Here is a tiny trained network, its code and every weight. The questions are about switching its units off for an input and a target symbol, where a switched-off unit gives its printed mean instead of its output.

import numpy as np


def w(rows, s, z=0):
    codes = np.array(rows[::2]) - 128.0
    scale = np.full(codes.shape[1], s)
    scale[-1] = z or s
    return codes * scale


def norm(h):
    return h / np.sqrt((h * h).mean(-1, keepdims=True) + 1e-5)


def f(y):
    return np.maximum(y, 0)


def softmax(a):
    e = np.exp(a - a.max(-1, keepdims=True))
    return e / e.sum(-1, keepdims=True)


def log_softmax(a):
    a = a - a.max(-1, keepdims=True)
    return a - np.log(np.exp(a).sum(-1, keepdims=True))


def net(x, mask):
    ids = ['ΔΠΣΩγεζθμτ'.index(c) for c in x.split()]
    T = len(ids)
    res = E[ids] + P[:T]
    u = 0
    for l in range(2):
        r = norm(res)
        for j in range(2):
            rows = slice(4 * j, 4 * j + 4)
            q, k, v = (r @ M[l][rows].T for M in (Q, K, V))
            z = softmax(np.where(np.tri(T) > 0, q @ k.T / 4**0.5, -1e9)) @ v
            o = O[l][rows]
            res = res + np.where(mask[u + j], z, o[:, -1]) @ o[:, :-1]
        u += 2
        y = f(norm(res) @ A[l][:, :-1].T + A[l][:, -1])
        res = res + np.where(mask[u : u + 8], y, B[l][:, -1]) @ B[l][:, :-1]
        u += 8
    return log_softmax(norm(res)[-1] @ U[:, :-1].T + U[:, -1])


Q, K, V, O, A, B = {}, {}, {}, {}, {}, {}
E = w([
[241,92,97,147],'Δ',
[179,15,123,83],'Π',
[136,202,172,162],'Σ',
[105,145,203,121],'Ω',
[108,65,129,162],'γ',
[102,97,81,107],'ε',
[132,145,3,107],'ζ',
[193,143,69,115],'θ',
[174,211,110,125],'μ',
[122,211,142,96],'τ',
],0.022)
P = w([
[79,94,96,216],'0',
[89,111,120,189],'1',
[112,109,133,171],'2',
[114,110,145,149],'3',
[116,104,152,126],'4',
[125,104,156,103],'5',
[127,106,164,75],'6',
[136,108,161,43],'7',
[142,106,168,19],'8',
[146,99,173,1],'9',
],0.0075)
Q[0] = w([
[2,85,112,14],'L0H0',
[111,19,199,168],'L0H0',
[32,209,45,129],'L0H0',
[198,23,29,81],'L0H0',
[169,124,116,121],'L0H1',
[119,91,173,185],'L0H1',
[129,111,106,195],'L0H1',
[96,104,85,91],'L0H1',
],0.032)
K[0] = w([
[88,95,132,3],'L0H0',
[73,52,187,162],'L0H0',
[50,201,98,53],'L0H0',
[176,51,37,76],'L0H0',
[167,130,132,120],'L0H1',
[119,94,165,171],'L0H1',
[129,107,107,173],'L0H1',
[105,106,109,91],'L0H1',
],0.036)
V[0] = w([
[78,165,106,178],'L0H0',
[134,128,105,165],'L0H0',
[58,188,67,254],'L0H0',
[120,134,120,142],'L0H0',
[91,143,105,182],'L0H1',
[166,115,150,77],'L0H1',
[97,137,114,161],'L0H1',
[153,119,142,89],'L0H1',
],0.0089)
O[0] = w([
[159,113,160,102,76],'L0H0',
[79,187,161,53,93],'L0H0',
[130,166,216,3,6],'L0H0',
[124,136,136,116,113],'L0H0',
[160,93,47,160,21],'L0H1',
[93,159,207,98,237],'L0H1',
[157,111,75,151,51],'L0H1',
[111,148,180,112,207],'L0H1',
],0.0063,0.0013)
A[0] = w([
[199,95,210,5,90],'L0N0',
[103,251,87,183,115],'L0N1',
[138,165,70,254,51],'L0N2',
[74,170,140,236,43],'L0N3',
[54,137,75,196,48],'L0N4',
[104,121,115,193,140],'L0N5',
[214,149,206,20,104],'L0N6',
[46,198,96,169,1],'L0N7',
],0.014,0.0033)
B[0] = w([
[185,82,164,231,210],'L0N0',
[160,197,20,105,199],'L0N1',
[192,93,31,122,144],'L0N2',
[101,182,248,119,139],'L0N3',
[64,163,165,192,139],'L0N4',
[117,138,131,76,146],'L0N5',
[160,45,56,169,250],'L0N6',
[97,60,61,229,137],'L0N7',
],0.016,0.011)
Q[1] = w([
[226,144,82,52],'L1H0',
[123,122,107,99],'L1H0',
[253,143,117,91],'L1H0',
[103,166,19,157],'L1H0',
[213,147,132,174],'L1H1',
[207,126,147,191],'L1H1',
[148,143,84,42],'L1H1',
[66,145,127,122],'L1H1',
],0.024)
K[1] = w([
[238,111,5,88],'L1H0',
[134,141,79,122],'L1H0',
[242,37,43,98],'L1H0',
[127,214,111,183],'L1H0',
[185,230,154,121],'L1H1',
[173,205,199,97],'L1H1',
[186,94,54,104],'L1H1',
[68,128,77,200],'L1H1',
],0.021)
V[1] = w([
[210,255,51,205],'L1H0',
[34,120,140,231],'L1H0',
[13,148,55,195],'L1H0',
[47,118,30,53],'L1H0',
[106,135,71,13],'L1H1',
[180,19,137,70],'L1H1',
[194,116,74,169],'L1H1',
[179,187,29,191],'L1H1',
],0.0076)
O[1] = w([
[41,63,238,24,254],'L1H0',
[49,147,21,203,100],'L1H0',
[5,171,127,200,148],'L1H0',
[89,196,233,177,145],'L1H0',
[116,71,40,111,91],'L1H1',
[37,96,173,142,144],'L1H1',
[79,159,131,227,221],'L1H1',
[120,178,77,254,237],'L1H1',
],0.0076,0.006)
A[1] = w([
[118,96,79,72,196],'L1N0',
[192,187,101,139,83],'L1N1',
[107,197,176,108,195],'L1N2',
[49,206,88,40,1],'L1N3',
[108,177,84,82,46],'L1N4',
[137,181,142,191,50],'L1N5',
[133,133,109,7,148],'L1N6',
[108,128,68,135,167],'L1N7',
],0.016,0.0036)
B[1] = w([
[157,144,169,147,183],'L1N0',
[51,137,180,58,203],'L1N1',
[90,120,117,3,149],'L1N2',
[169,68,22,57,157],'L1N3',
[131,47,135,137,148],'L1N4',
[201,117,181,135,194],'L1N5',
[12,179,147,56,158],'L1N6',
[122,138,181,72,254],'L1N7',
],0.018,0.0066)
U = w([
[122,165,37,182,208],'Δ',
[121,82,25,83,77],'Π',
[41,2,161,158,57],'Σ',
[92,139,187,71,255],'Ω',
[37,128,85,142,161],'γ',
[134,128,146,113,31],'ε',
[229,53,134,64,21],'ζ',
[197,230,85,112,157],'θ',
[168,208,227,167,116],'μ',
[49,163,193,180,143],'τ',
],0.013,0.0062)

Each question gives the input, a string of symbols that net reads in full, and the target symbol t.
The units are the heads (4 rows each of Q, K, V and O) and the neurons (one row each of A and B). Each row of codes is followed by its name. A weight is (code - 128) times the scale printed after its matrix; where a second scale follows, it is the last column's (O, A, B and U).
mask holds one flag per unit, layer by layer, with each layer's heads first. A switched-off unit (its flag False) gives its mean, the last column of its rows in O or B, instead of its output. The means were averaged over made-up inputs and are rounded, as every weight is.
A unit's drop is (log p(t) with every unit on - log p(t) with that unit switched off) / (log p(t) with every unit on - log p(t) with every unit switched off).
The circuit of an input: a set's keep is (log p(t) with only the set's units on - log p(t) with every unit switched off) / (log p(t) with every unit on - log p(t) with every unit switched off). Starting from the 12 units with the biggest drops (on a tie, the unit counted first), units are removed one at a time, each time the one whose removal leaves the highest keep (on an exact tie, the one counted first), for as long as the keep stays at least 0.8.
circuit, biggest first: the units of the circuit, biggest drop first
most important unit: the unit with the biggest drop
top k neurons: the k neurons with the biggest drops, biggest first
which heads matter: for each layer, one digit per head in row order, 1 if its drop is at least 0.15 and else 0, layers parted by /
input Π Σ Π ζ μ τ Σ μ, target Δ: most important unit -> L0N6
input Σ τ Ω μ Π Σ μ, target ζ: top 3 neurons -> (L0N6 L0N0 L0N1)
input τ μ θ τ Π Π τ ζ Ω Σ, target Ω: which heads matter -> 10 / 01
input γ τ ζ Δ τ Σ Π γ, target Δ: which heads matter -> 11 / 10
input Π Σ ε Δ τ Δ θ, target Ω: which heads matter -> 10 / 10
input θ Ω Σ ε, target Ω: top 3 neurons -> (L0N6 L0N0 L0N1)
input ε θ Π τ Ω Δ, target Ω: top 4 neurons -> (L0N6 L0N3 L1N6 L0N0)
input θ ζ τ Δ Δ γ Π, target Σ: top 2 neurons -> (L0N4 L0N0)
input Ω γ τ, target Ω: which heads matter -> 11 / 11
input ζ Ω Δ Σ Σ Δ Ω, target ζ: circuit, biggest first -> (L1H1 L0N3 L0N6)
input Ω τ γ, target Ω: which heads matter -> 11 / 01
input Π Δ μ ε τ, target Δ: top 3 neurons -> (L0N7 L0N6 L0N1)
input Σ Π Σ Σ γ ε, target γ: top 3 neurons -> (L0N0 L0N4 L0N6)
input μ θ τ θ Ω μ, target ζ: most important unit -> L0H0
input Σ τ ε θ τ μ Π Ω Σ, target ζ: circuit, biggest first -> (L0H0 L0N6)
input Σ Π Δ Ω τ, target Ω: which heads matter -> 10 / 11
input τ τ θ τ Ω γ, target Ω: top 4 neurons -> (L0N6 L0N0 L0N5 L1N6)
input Ω Σ Δ Π ζ ζ ε, target Ω: top 2 neurons -> (L0N6 L0N1)
input τ μ Σ Δ Ω Π Σ ε τ τ, target ζ: top 3 neurons -> (L0N0 L0N6 L0N7)
input Δ τ Σ ε ε, target γ: top 3 neurons -> (L0N6 L0N0 L0N4)
input Σ μ Σ τ μ Ω ε ε Π, target Ω: most important unit -> L0H0
input Π Δ Ω θ τ Π τ τ μ, target Ω: top 2 neurons -> (L0N3 L1N1)
